Here is a tiny trained network, its code and every weight. The questions are about switching its units off for an input and a target symbol, where a switched-off unit gives its printed mean instead of its output.

import numpy as np


def w(rows, s, z=0):
    codes = np.array(rows[::2]) - 128.0
    scale = np.full(codes.shape[1], s)
    scale[-1] = z or s
    return codes * scale


def norm(h):
    return h / np.sqrt((h * h).mean(-1, keepdims=True) + 1e-5)


def f(y):
    return np.maximum(y, 0)


def softmax(a):
    e = np.exp(a - a.max(-1, keepdims=True))
    return e / e.sum(-1, keepdims=True)


def log_softmax(a):
    a = a - a.max(-1, keepdims=True)
    return a - np.log(np.exp(a).sum(-1, keepdims=True))


def net(x, mask):
    ids = ['ΓΞΦΩδεημπ'.index(c) for c in x.split()]
    T = len(ids)
    res = E[ids] + P[:T]
    r = norm(res)
    for j in range(2):
        rows = slice(4 * j, 4 * j + 4)
        q, k, v = (r @ M[0][rows].T for M in (Q, K, V))
        z = softmax(np.where(np.tri(T) > 0, q @ k.T / 4**0.5, -1e9)) @ v
        o = O[0][rows]
        res = res + np.where(mask[j], z, o[:, -1]) @ o[:, :-1]
    y = f(norm(res) @ A[0][:, :-1].T + A[0][:, -1])
    res = res + np.where(mask[2:18], y, B[0][:, -1]) @ B[0][:, :-1]
    return log_softmax(norm(res)[-1] @ U[:, :-1].T + U[:, -1])


Q, K, V, O, A, B = {}, {}, {}, {}, {}, {}
E = w([
[156,42,159,135,117,102],'Γ',
[184,60,142,127,146,97],'Ξ',
[176,61,159,130,143,119],'Φ',
[191,58,103,163,139,108],'Ω',
[123,87,186,46,104,137],'δ',
[224,130,87,119,188,147],'ε',
[40,127,181,71,59,152],'η',
[173,162,67,80,106,33],'μ',
[156,133,117,218,67,247],'π',
],0.012)
P = w([
[255,175,244,181,53,87],'0',
[229,115,214,151,85,95],'1',
[179,100,124,87,78,145],'2',
[177,107,178,154,132,87],'3',
[145,100,109,107,115,128],'4',
[145,112,165,163,163,78],'5',
[117,97,95,112,138,126],'6',
[112,120,153,168,180,74],'7',
[91,98,80,114,156,125],'8',
[83,123,145,170,202,70],'9',
[64,92,64,112,174,122],'10',
[53,126,132,169,222,63],'11',
[38,98,64,114,185,120],'12',
[37,103,142,146,243,59],'13',
],0.0094)
Q[0] = w([
[159,250,222,202,128,118],'H1',
[110,172,141,161,134,184],'H1',
[135,97,155,113,161,113],'H1',
[152,108,57,99,140,143],'H1',
[127,134,175,168,133,100],'H2',
[133,180,119,163,132,142],'H2',
[137,71,106,66,168,101],'H2',
[143,131,142,82,85,194],'H2',
],0.019)
K[0] = w([
[222,91,237,84,76,122],'H1',
[179,152,149,109,90,99],'H1',
[94,90,123,106,198,73],'H1',
[59,181,107,143,115,139],'H1',
[170,3,165,209,154,149],'H2',
[145,129,118,184,49,135],'H2',
[51,155,108,90,213,101],'H2',
[161,188,191,121,100,109],'H2',
],0.013)
V[0] = w([
[124,61,115,191,98,215],'H1',
[154,190,104,247,51,164],'H1',
[148,235,99,68,59,78],'H1',
[130,148,230,134,163,254],'H1',
[180,219,234,73,122,229],'H2',
[161,152,168,252,21,164],'H2',
[73,73,138,139,81,87],'H2',
[130,89,65,252,174,155],'H2',
],0.007)
O[0] = w([
[57,133,196,65,120,185,161],'H1',
[63,9,72,2,82,221,74],'H1',
[119,75,55,156,144,103,24],'H1',
[65,167,93,168,162,216,20],'H1',
[164,192,156,162,165,108,4],'H2',
[70,79,128,134,180,79,84],'H2',
[46,4,217,148,71,99,171],'H2',
[164,65,131,76,205,149,135],'H2',
],0.0068,0.0046)
A[0] = w([
[34,173,161,141,108,68,86],'N1',
[111,75,96,169,189,166,238],'N2',
[169,165,159,94,229,109,80],'N3',
[85,177,164,90,74,113,158],'N4',
[72,167,146,81,107,159,167],'N5',
[166,162,100,88,155,73,112],'N6',
[45,107,129,209,192,208,42],'N7',
[139,109,75,142,164,76,105],'N8',
[93,88,154,115,105,135,122],'N9',
[135,120,146,184,76,129,99],'N10',
[53,114,169,142,197,88,125],'N11',
[100,130,2,94,89,104,249],'N12',
[144,101,176,134,117,126,159],'N13',
[85,164,91,106,233,60,206],'N14',
[127,138,124,193,123,157,254],'N15',
[158,83,111,157,137,122,172],'N16',
],0.011,0.0048)
B[0] = w([
[117,95,75,62,181,46,172],'N1',
[110,171,153,104,57,171,201],'N2',
[118,132,88,126,149,188,178],'N3',
[230,147,82,148,110,139,187],'N4',
[71,131,135,185,162,148,170],'N5',
[108,84,96,150,129,142,181],'N6',
[147,23,140,101,202,111,159],'N7',
[152,100,118,133,115,67,178],'N8',
[124,166,111,107,135,98,190],'N9',
[158,136,116,156,121,177,173],'N10',
[82,149,78,140,127,100,182],'N11',
[89,34,182,210,124,172,195],'N12',
[81,170,100,118,161,150,254],'N13',
[127,107,92,60,202,2,167],'N14',
[56,106,128,44,76,157,177],'N15',
[96,177,100,116,168,109,234],'N16',
],0.0088,0.0069)
U = w([
[86,142,208,159,120,83,56],'Γ',
[174,134,180,177,207,116,128],'Ξ',
[122,177,156,170,184,164,155],'Φ',
[171,107,169,12,137,96,21],'Ω',
[174,192,143,138,97,131,253],'δ',
[187,155,30,133,170,187,126],'ε',
[66,196,21,143,96,111,44],'η',
[162,70,104,194,109,91,158],'μ',
[99,110,135,137,115,198,252],'π',
],0.011,0.0051)

Each question gives the input, a string of symbols that net reads in full, and the target symbol t.
The units are the heads (4 rows each of Q, K, V and O) and the neurons (one row each of A and B). Each row of codes is followed by its name. A weight is (code - 128) times the scale printed after its matrix; where a second scale follows, it is the last column's (O, A, B and U).
mask holds one flag per unit, heads first, then neurons. A switched-off unit (its flag False) gives its mean, the last column of its rows in O or B, instead of its output. The means were averaged over made-up inputs and are rounded, as every weight is.
A unit's drop is (log p(t) with every unit on - log p(t) with that unit switched off) / (log p(t) with every unit on - log p(t) with every unit switched off).
The circuit of an input: a set's keep is (log p(t) with only the set's units on - log p(t) with every unit switched off) / (log p(t) with every unit on - log p(t) with every unit switched off). Starting from the 12 units with the biggest drops (on a tie, the unit counted first), units are removed one at a time, each time the one whose removal leaves the highest keep (on an exact tie, the one counted first), for as long as the keep stays at least 0.8.
circuit, biggest first: the units of the circuit, biggest drop first
unit that matters most: the unit with the biggest drop
which heads matter: for each layer, one digit per head in row order, 1 if its drop is at least 0.15 and else 0, layers parted by /
input Γ η δ Ω μ δ ε Γ π μ Ξ, target π: which heads matter => 01
input Ξ Ω π Ξ μ, target π: which heads matter => 10
input Ω Ω δ δ δ μ δ, target μ: circuit, biggest first => (H1)
input Ξ δ Ξ Ξ Ξ Ω π π Ω Ξ, target Ω: which heads matter => 01
input Ξ η ε π Ω Ω Ω η δ, target η: which heads matter => 00
input Φ Ω Ω π δ Ξ η, target η: which heads matter => 01
input Ω Ω Ω π Γ μ ε π ε Ω Ξ, target ε: which heads matter => 11
input ε Ξ Ω μ Ξ Γ Ξ Ξ δ μ Γ, target μ: which heads matter => 11
input Ω Ω Ω Ω π Ω μ δ ε π ε, target π: circuit, biggest first => (H1 N12)
input δ Ξ Ξ Ω μ Γ Φ, target μ: which heads matter => 10
input μ ε δ Ω Φ η ε, target η: which heads matter => 11
input Ξ δ μ δ η Ω Ω, target η: which heads matter => 00
input ε Γ π Ω δ Ξ ε δ π Ξ Ω μ Ξ, target μ: circuit, biggest first => (H1 H2 N12)
input Ω Γ η δ δ, target η: which heads matter => 10
input Ξ Ξ Ξ η Ξ Ω Ω π ε, target π: which heads matter => 10
input Φ Γ Ω π Ξ Ω Ξ, target Ω: circuit, biggest first => (H1 N12)
input η π Φ Ω, target Ω: circuit, biggest first => (N12 H1)
input π μ Ω ε ε Ξ Φ, target ε: unit that matters most => H2
input Ω η Γ η Ω η μ Φ, target Φ: circuit, biggest first => (H1 N3 N13)
input Φ π Ω π Ω ε Ξ, target ε: circuit, biggest first => (H2 N3)
input Ξ δ Ω ε μ Ξ η ε Γ, target η: which heads matter => 10
input Φ ε δ Ω Ξ ε μ Ω Φ Ω μ Φ η, target μ: circuit, biggest first => (H1 N12 N4)
input Ω Ω Ω δ η, target η: unit that matters most => N1
input Ξ Ξ δ Ω Ω δ Ξ Γ η Ω ε, target η: circuit, biggest first => (H1 H2 N15)
input μ Ξ ε Γ Ω Ω δ μ Γ Ω η Ω μ, target μ: circuit, biggest first => (N12 H1)
input π η π Ω η Γ Ω Γ Γ, target Ω: circuit, biggest first => (H1 N12)
input δ Ω π δ δ, target π: circuit, biggest first => (H1)
input Ξ μ Φ δ Ω Ξ η δ Ω μ δ, target μ: circuit, biggest first => (H1 N12)
input η μ Γ, target μ: which heads matter => 10
